Below are the code and all the weights of a small trained network. Each question names an input and a target symbol and asks about switching units off, where a switched-off unit gives its printed mean instead of its output.

import numpy as np


def w(rows, s, z=0):
    codes = np.array(rows[::2]) - 128.0
    scale = np.full(codes.shape[1], s)
    scale[-1] = z or s
    return codes * scale


def norm(h):
    return h / np.sqrt((h * h).mean(-1, keepdims=True) + 1e-5)


def f(y):
    return np.maximum(y, 0)


def softmax(a):
    e = np.exp(a - a.max(-1, keepdims=True))
    return e / e.sum(-1, keepdims=True)


def log_softmax(a):
    a = a - a.max(-1, keepdims=True)
    return a - np.log(np.exp(a).sum(-1, keepdims=True))


def net(x, mask):
    ids = ['Θβεηλξπτω'.index(c) for c in x.split()]
    T = len(ids)
    res = E[ids] + P[:T]
    q, k, v = (norm(res) @ M[0].T for M in (Q, K, V))
    z = softmax(np.where(np.tri(T) > 0, q @ k.T / 3**0.5, -1e9)) @ v
    res = res + np.where(mask[0], z, O[0][:, -1]) @ O[0][:, :-1]
    y = f(norm(res) @ A[0][:, :-1].T + A[0][:, -1])
    res = res + np.where(mask[1:25], y, B[0][:, -1]) @ B[0][:, :-1]
    return log_softmax(norm(res)[-1] @ U[:, :-1].T + U[:, -1])


Q, K, V, O, A, B = {}, {}, {}, {}, {}, {}
E = w([
[114,135,157,180],'Θ',
[165,111,164,162],'β',
[181,166,210,166],'ε',
[76,145,255,67],'η',
[107,100,84,143],'λ',
[205,105,138,132],'ξ',
[125,109,104,142],'π',
[203,107,147,135],'τ',
[124,163,152,158],'ω',
],0.0093)
P = w([
[97,82,161,119],'0',
[160,117,2,244],'1',
[165,44,94,104],'2',
[76,227,52,69],'3',
[155,43,98,116],'4',
[55,159,44,142],'5',
],0.0084)
Q[0] = w([
[194,2,165,202],'head 1',
[79,128,25,163],'head 1',
[180,12,186,185],'head 1',
],0.0067)
K[0] = w([
[63,63,254,80],'head 1',
[121,216,124,140],'head 1',
[98,56,212,62],'head 1',
],0.0083)
V[0] = w([
[254,177,246,111],'head 1',
[145,245,197,179],'head 1',
[22,149,100,227],'head 1',
],0.0085)
O[0] = w([
[53,146,92,174,107],'head 1',
[90,205,7,254,93],'head 1',
[211,134,131,139,254],'head 1',
],0.0087,0.0023)
A[0] = w([
[65,42,41,86,109],'neuron 1',
[154,45,68,225,158],'neuron 2',
[103,233,161,37,157],'neuron 3',
[62,87,111,239,139],'neuron 4',
[110,128,165,154,238],'neuron 5',
[168,133,50,234,182],'neuron 6',
[123,130,232,76,122],'neuron 7',
[236,198,49,204,191],'neuron 8',
[145,160,34,69,171],'neuron 9',
[151,72,173,130,207],'neuron 10',
[21,23,196,194,185],'neuron 11',
[77,140,151,66,138],'neuron 12',
[98,135,190,110,190],'neuron 13',
[172,253,117,206,135],'neuron 14',
[42,219,57,129,119],'neuron 15',
[105,159,182,152,119],'neuron 16',
[49,120,213,64,210],'neuron 17',
[110,118,70,177,138],'neuron 18',
[236,11,181,130,132],'neuron 19',
[79,248,123,144,53],'neuron 20',
[105,8,181,90,4],'neuron 21',
[89,85,185,156,116],'neuron 22',
[163,77,164,206,143],'neuron 23',
[163,157,148,197,39],'neuron 24',
],0.0063,0.0027)
B[0] = w([
[201,159,161,182,167],'neuron 1',
[66,193,206,103,215],'neuron 2',
[45,150,176,131,156],'neuron 3',
[184,127,120,103,208],'neuron 4',
[126,137,93,46,170],'neuron 5',
[91,159,113,25,237],'neuron 6',
[84,184,112,43,168],'neuron 7',
[100,81,77,114,253],'neuron 8',
[47,96,219,248,172],'neuron 9',
[127,235,136,209,181],'neuron 10',
[173,178,138,193,211],'neuron 11',
[167,82,63,150,149],'neuron 12',
[162,122,78,117,157],'neuron 13',
[165,50,82,91,209],'neuron 14',
[103,38,249,121,180],'neuron 15',
[92,41,124,253,138],'neuron 16',
[189,163,67,19,182],'neuron 17',
[125,166,181,6,181],'neuron 18',
[67,125,166,201,209],'neuron 19',
[117,63,108,149,158],'neuron 20',
[193,221,37,136,171],'neuron 21',
[139,89,145,178,156],'neuron 22',
[81,45,200,68,172],'neuron 23',
[110,21,125,141,148],'neuron 24',
],0.0042,0.0067)
U = w([
[2,162,218,127,80],'Θ',
[193,200,204,196,232],'β',
[80,70,249,157,173],'ε',
[146,113,164,103,239],'η',
[25,210,62,201,65],'λ',
[205,155,29,111,135],'ξ',
[57,107,82,97,80],'π',
[173,209,30,143,117],'τ',
[217,115,209,72,5],'ω',
],0.0087,0.0028)

Each question gives the input, a string of symbols that net reads in full, and the target symbol t.
The units are the heads (3 rows each of Q, K, V and O) and the neurons (one row each of A and B). Each row of codes is followed by its name. A weight is (code - 128) times the scale printed after its matrix; where a second scale follows, it is the last column's (O, A, B and U).
mask holds one flag per unit, heads first, then neurons. A switched-off unit (its flag False) gives its mean, the last column of its rows in O or B, instead of its output. The means were averaged over made-up inputs and are rounded, as every weight is.
A unit's drop is (log p(t) with every unit on - log p(t) with that unit switched off) / (log p(t) with every unit on - log p(t) with every unit switched off).
The circuit of an input: a set's keep is (log p(t) with only the set's units on - log p(t) with every unit switched off) / (log p(t) with every unit on - log p(t) with every unit switched off). Starting from the 12 units with the biggest drops (on a tie, the unit counted first), units are removed one at a time, each time the one whose removal leaves the highest keep (on an exact tie, the one counted first), for as long as the keep stays at least 0.8.
circuit, biggest first: the units of the circuit, biggest drop first
most important unit: the unit with the biggest drop
k most important neurons: the k neurons with the biggest drops, biggest first
drop of u: that unit's drop, to one decimal
input β β ε ε τ, target β: most important neuron	[neuron 1]
input η η ε β η ξ, target π: circuit, biggest first	[neuron 9; neuron 8]
input ξ π τ ξ β λ, target ε: circuit, biggest first	[neuron 9; head 1; neuron 1]
input π β π τ π π, target Θ: 2 most important neurons	[neuron 9; neuron 14]
input Θ ξ ε τ π, target ε: circuit, biggest first	[neuron 17; neuron 19]
input η Θ β β, target ξ: circuit, biggest first	[head 1; neuron 14]
input τ Θ Θ, target τ: 3 most important neurons	[neuron 17; neuron 11; neuron 21]
input β π τ, target β: 2 most important neurons	[neuron 21; neuron 1]
input β ε ω, target β: 2 most important neurons	[neuron 11; neuron 1]
input η τ ω ε π, target Θ: 2 most important neurons	[neuron 2; neuron 18]
input Θ π π η λ, target ε: 2 most important neurons	[neuron 1; neuron 2]
input Θ τ π τ ε, target ε: 2 most important neurons	[neuron 19; neuron 23]
input λ β β ε, target π: 2 most important neurons	[neuron 14; neuron 3]
input Θ λ π, target ε: most important unit	neuron 19
input λ π π Θ β Θ, target ξ: 2 most important neurons	[neuron 15; neuron 8]
input β ξ ξ λ λ, target β: 2 most important neurons	[neuron 1; neuron 8]
input τ η ε, target τ: drop of neuron 17	0.5
input ω Θ β η ξ, target π: drop of head 1	1.4
input β λ ε η, target ω: drop of head 1	1.1
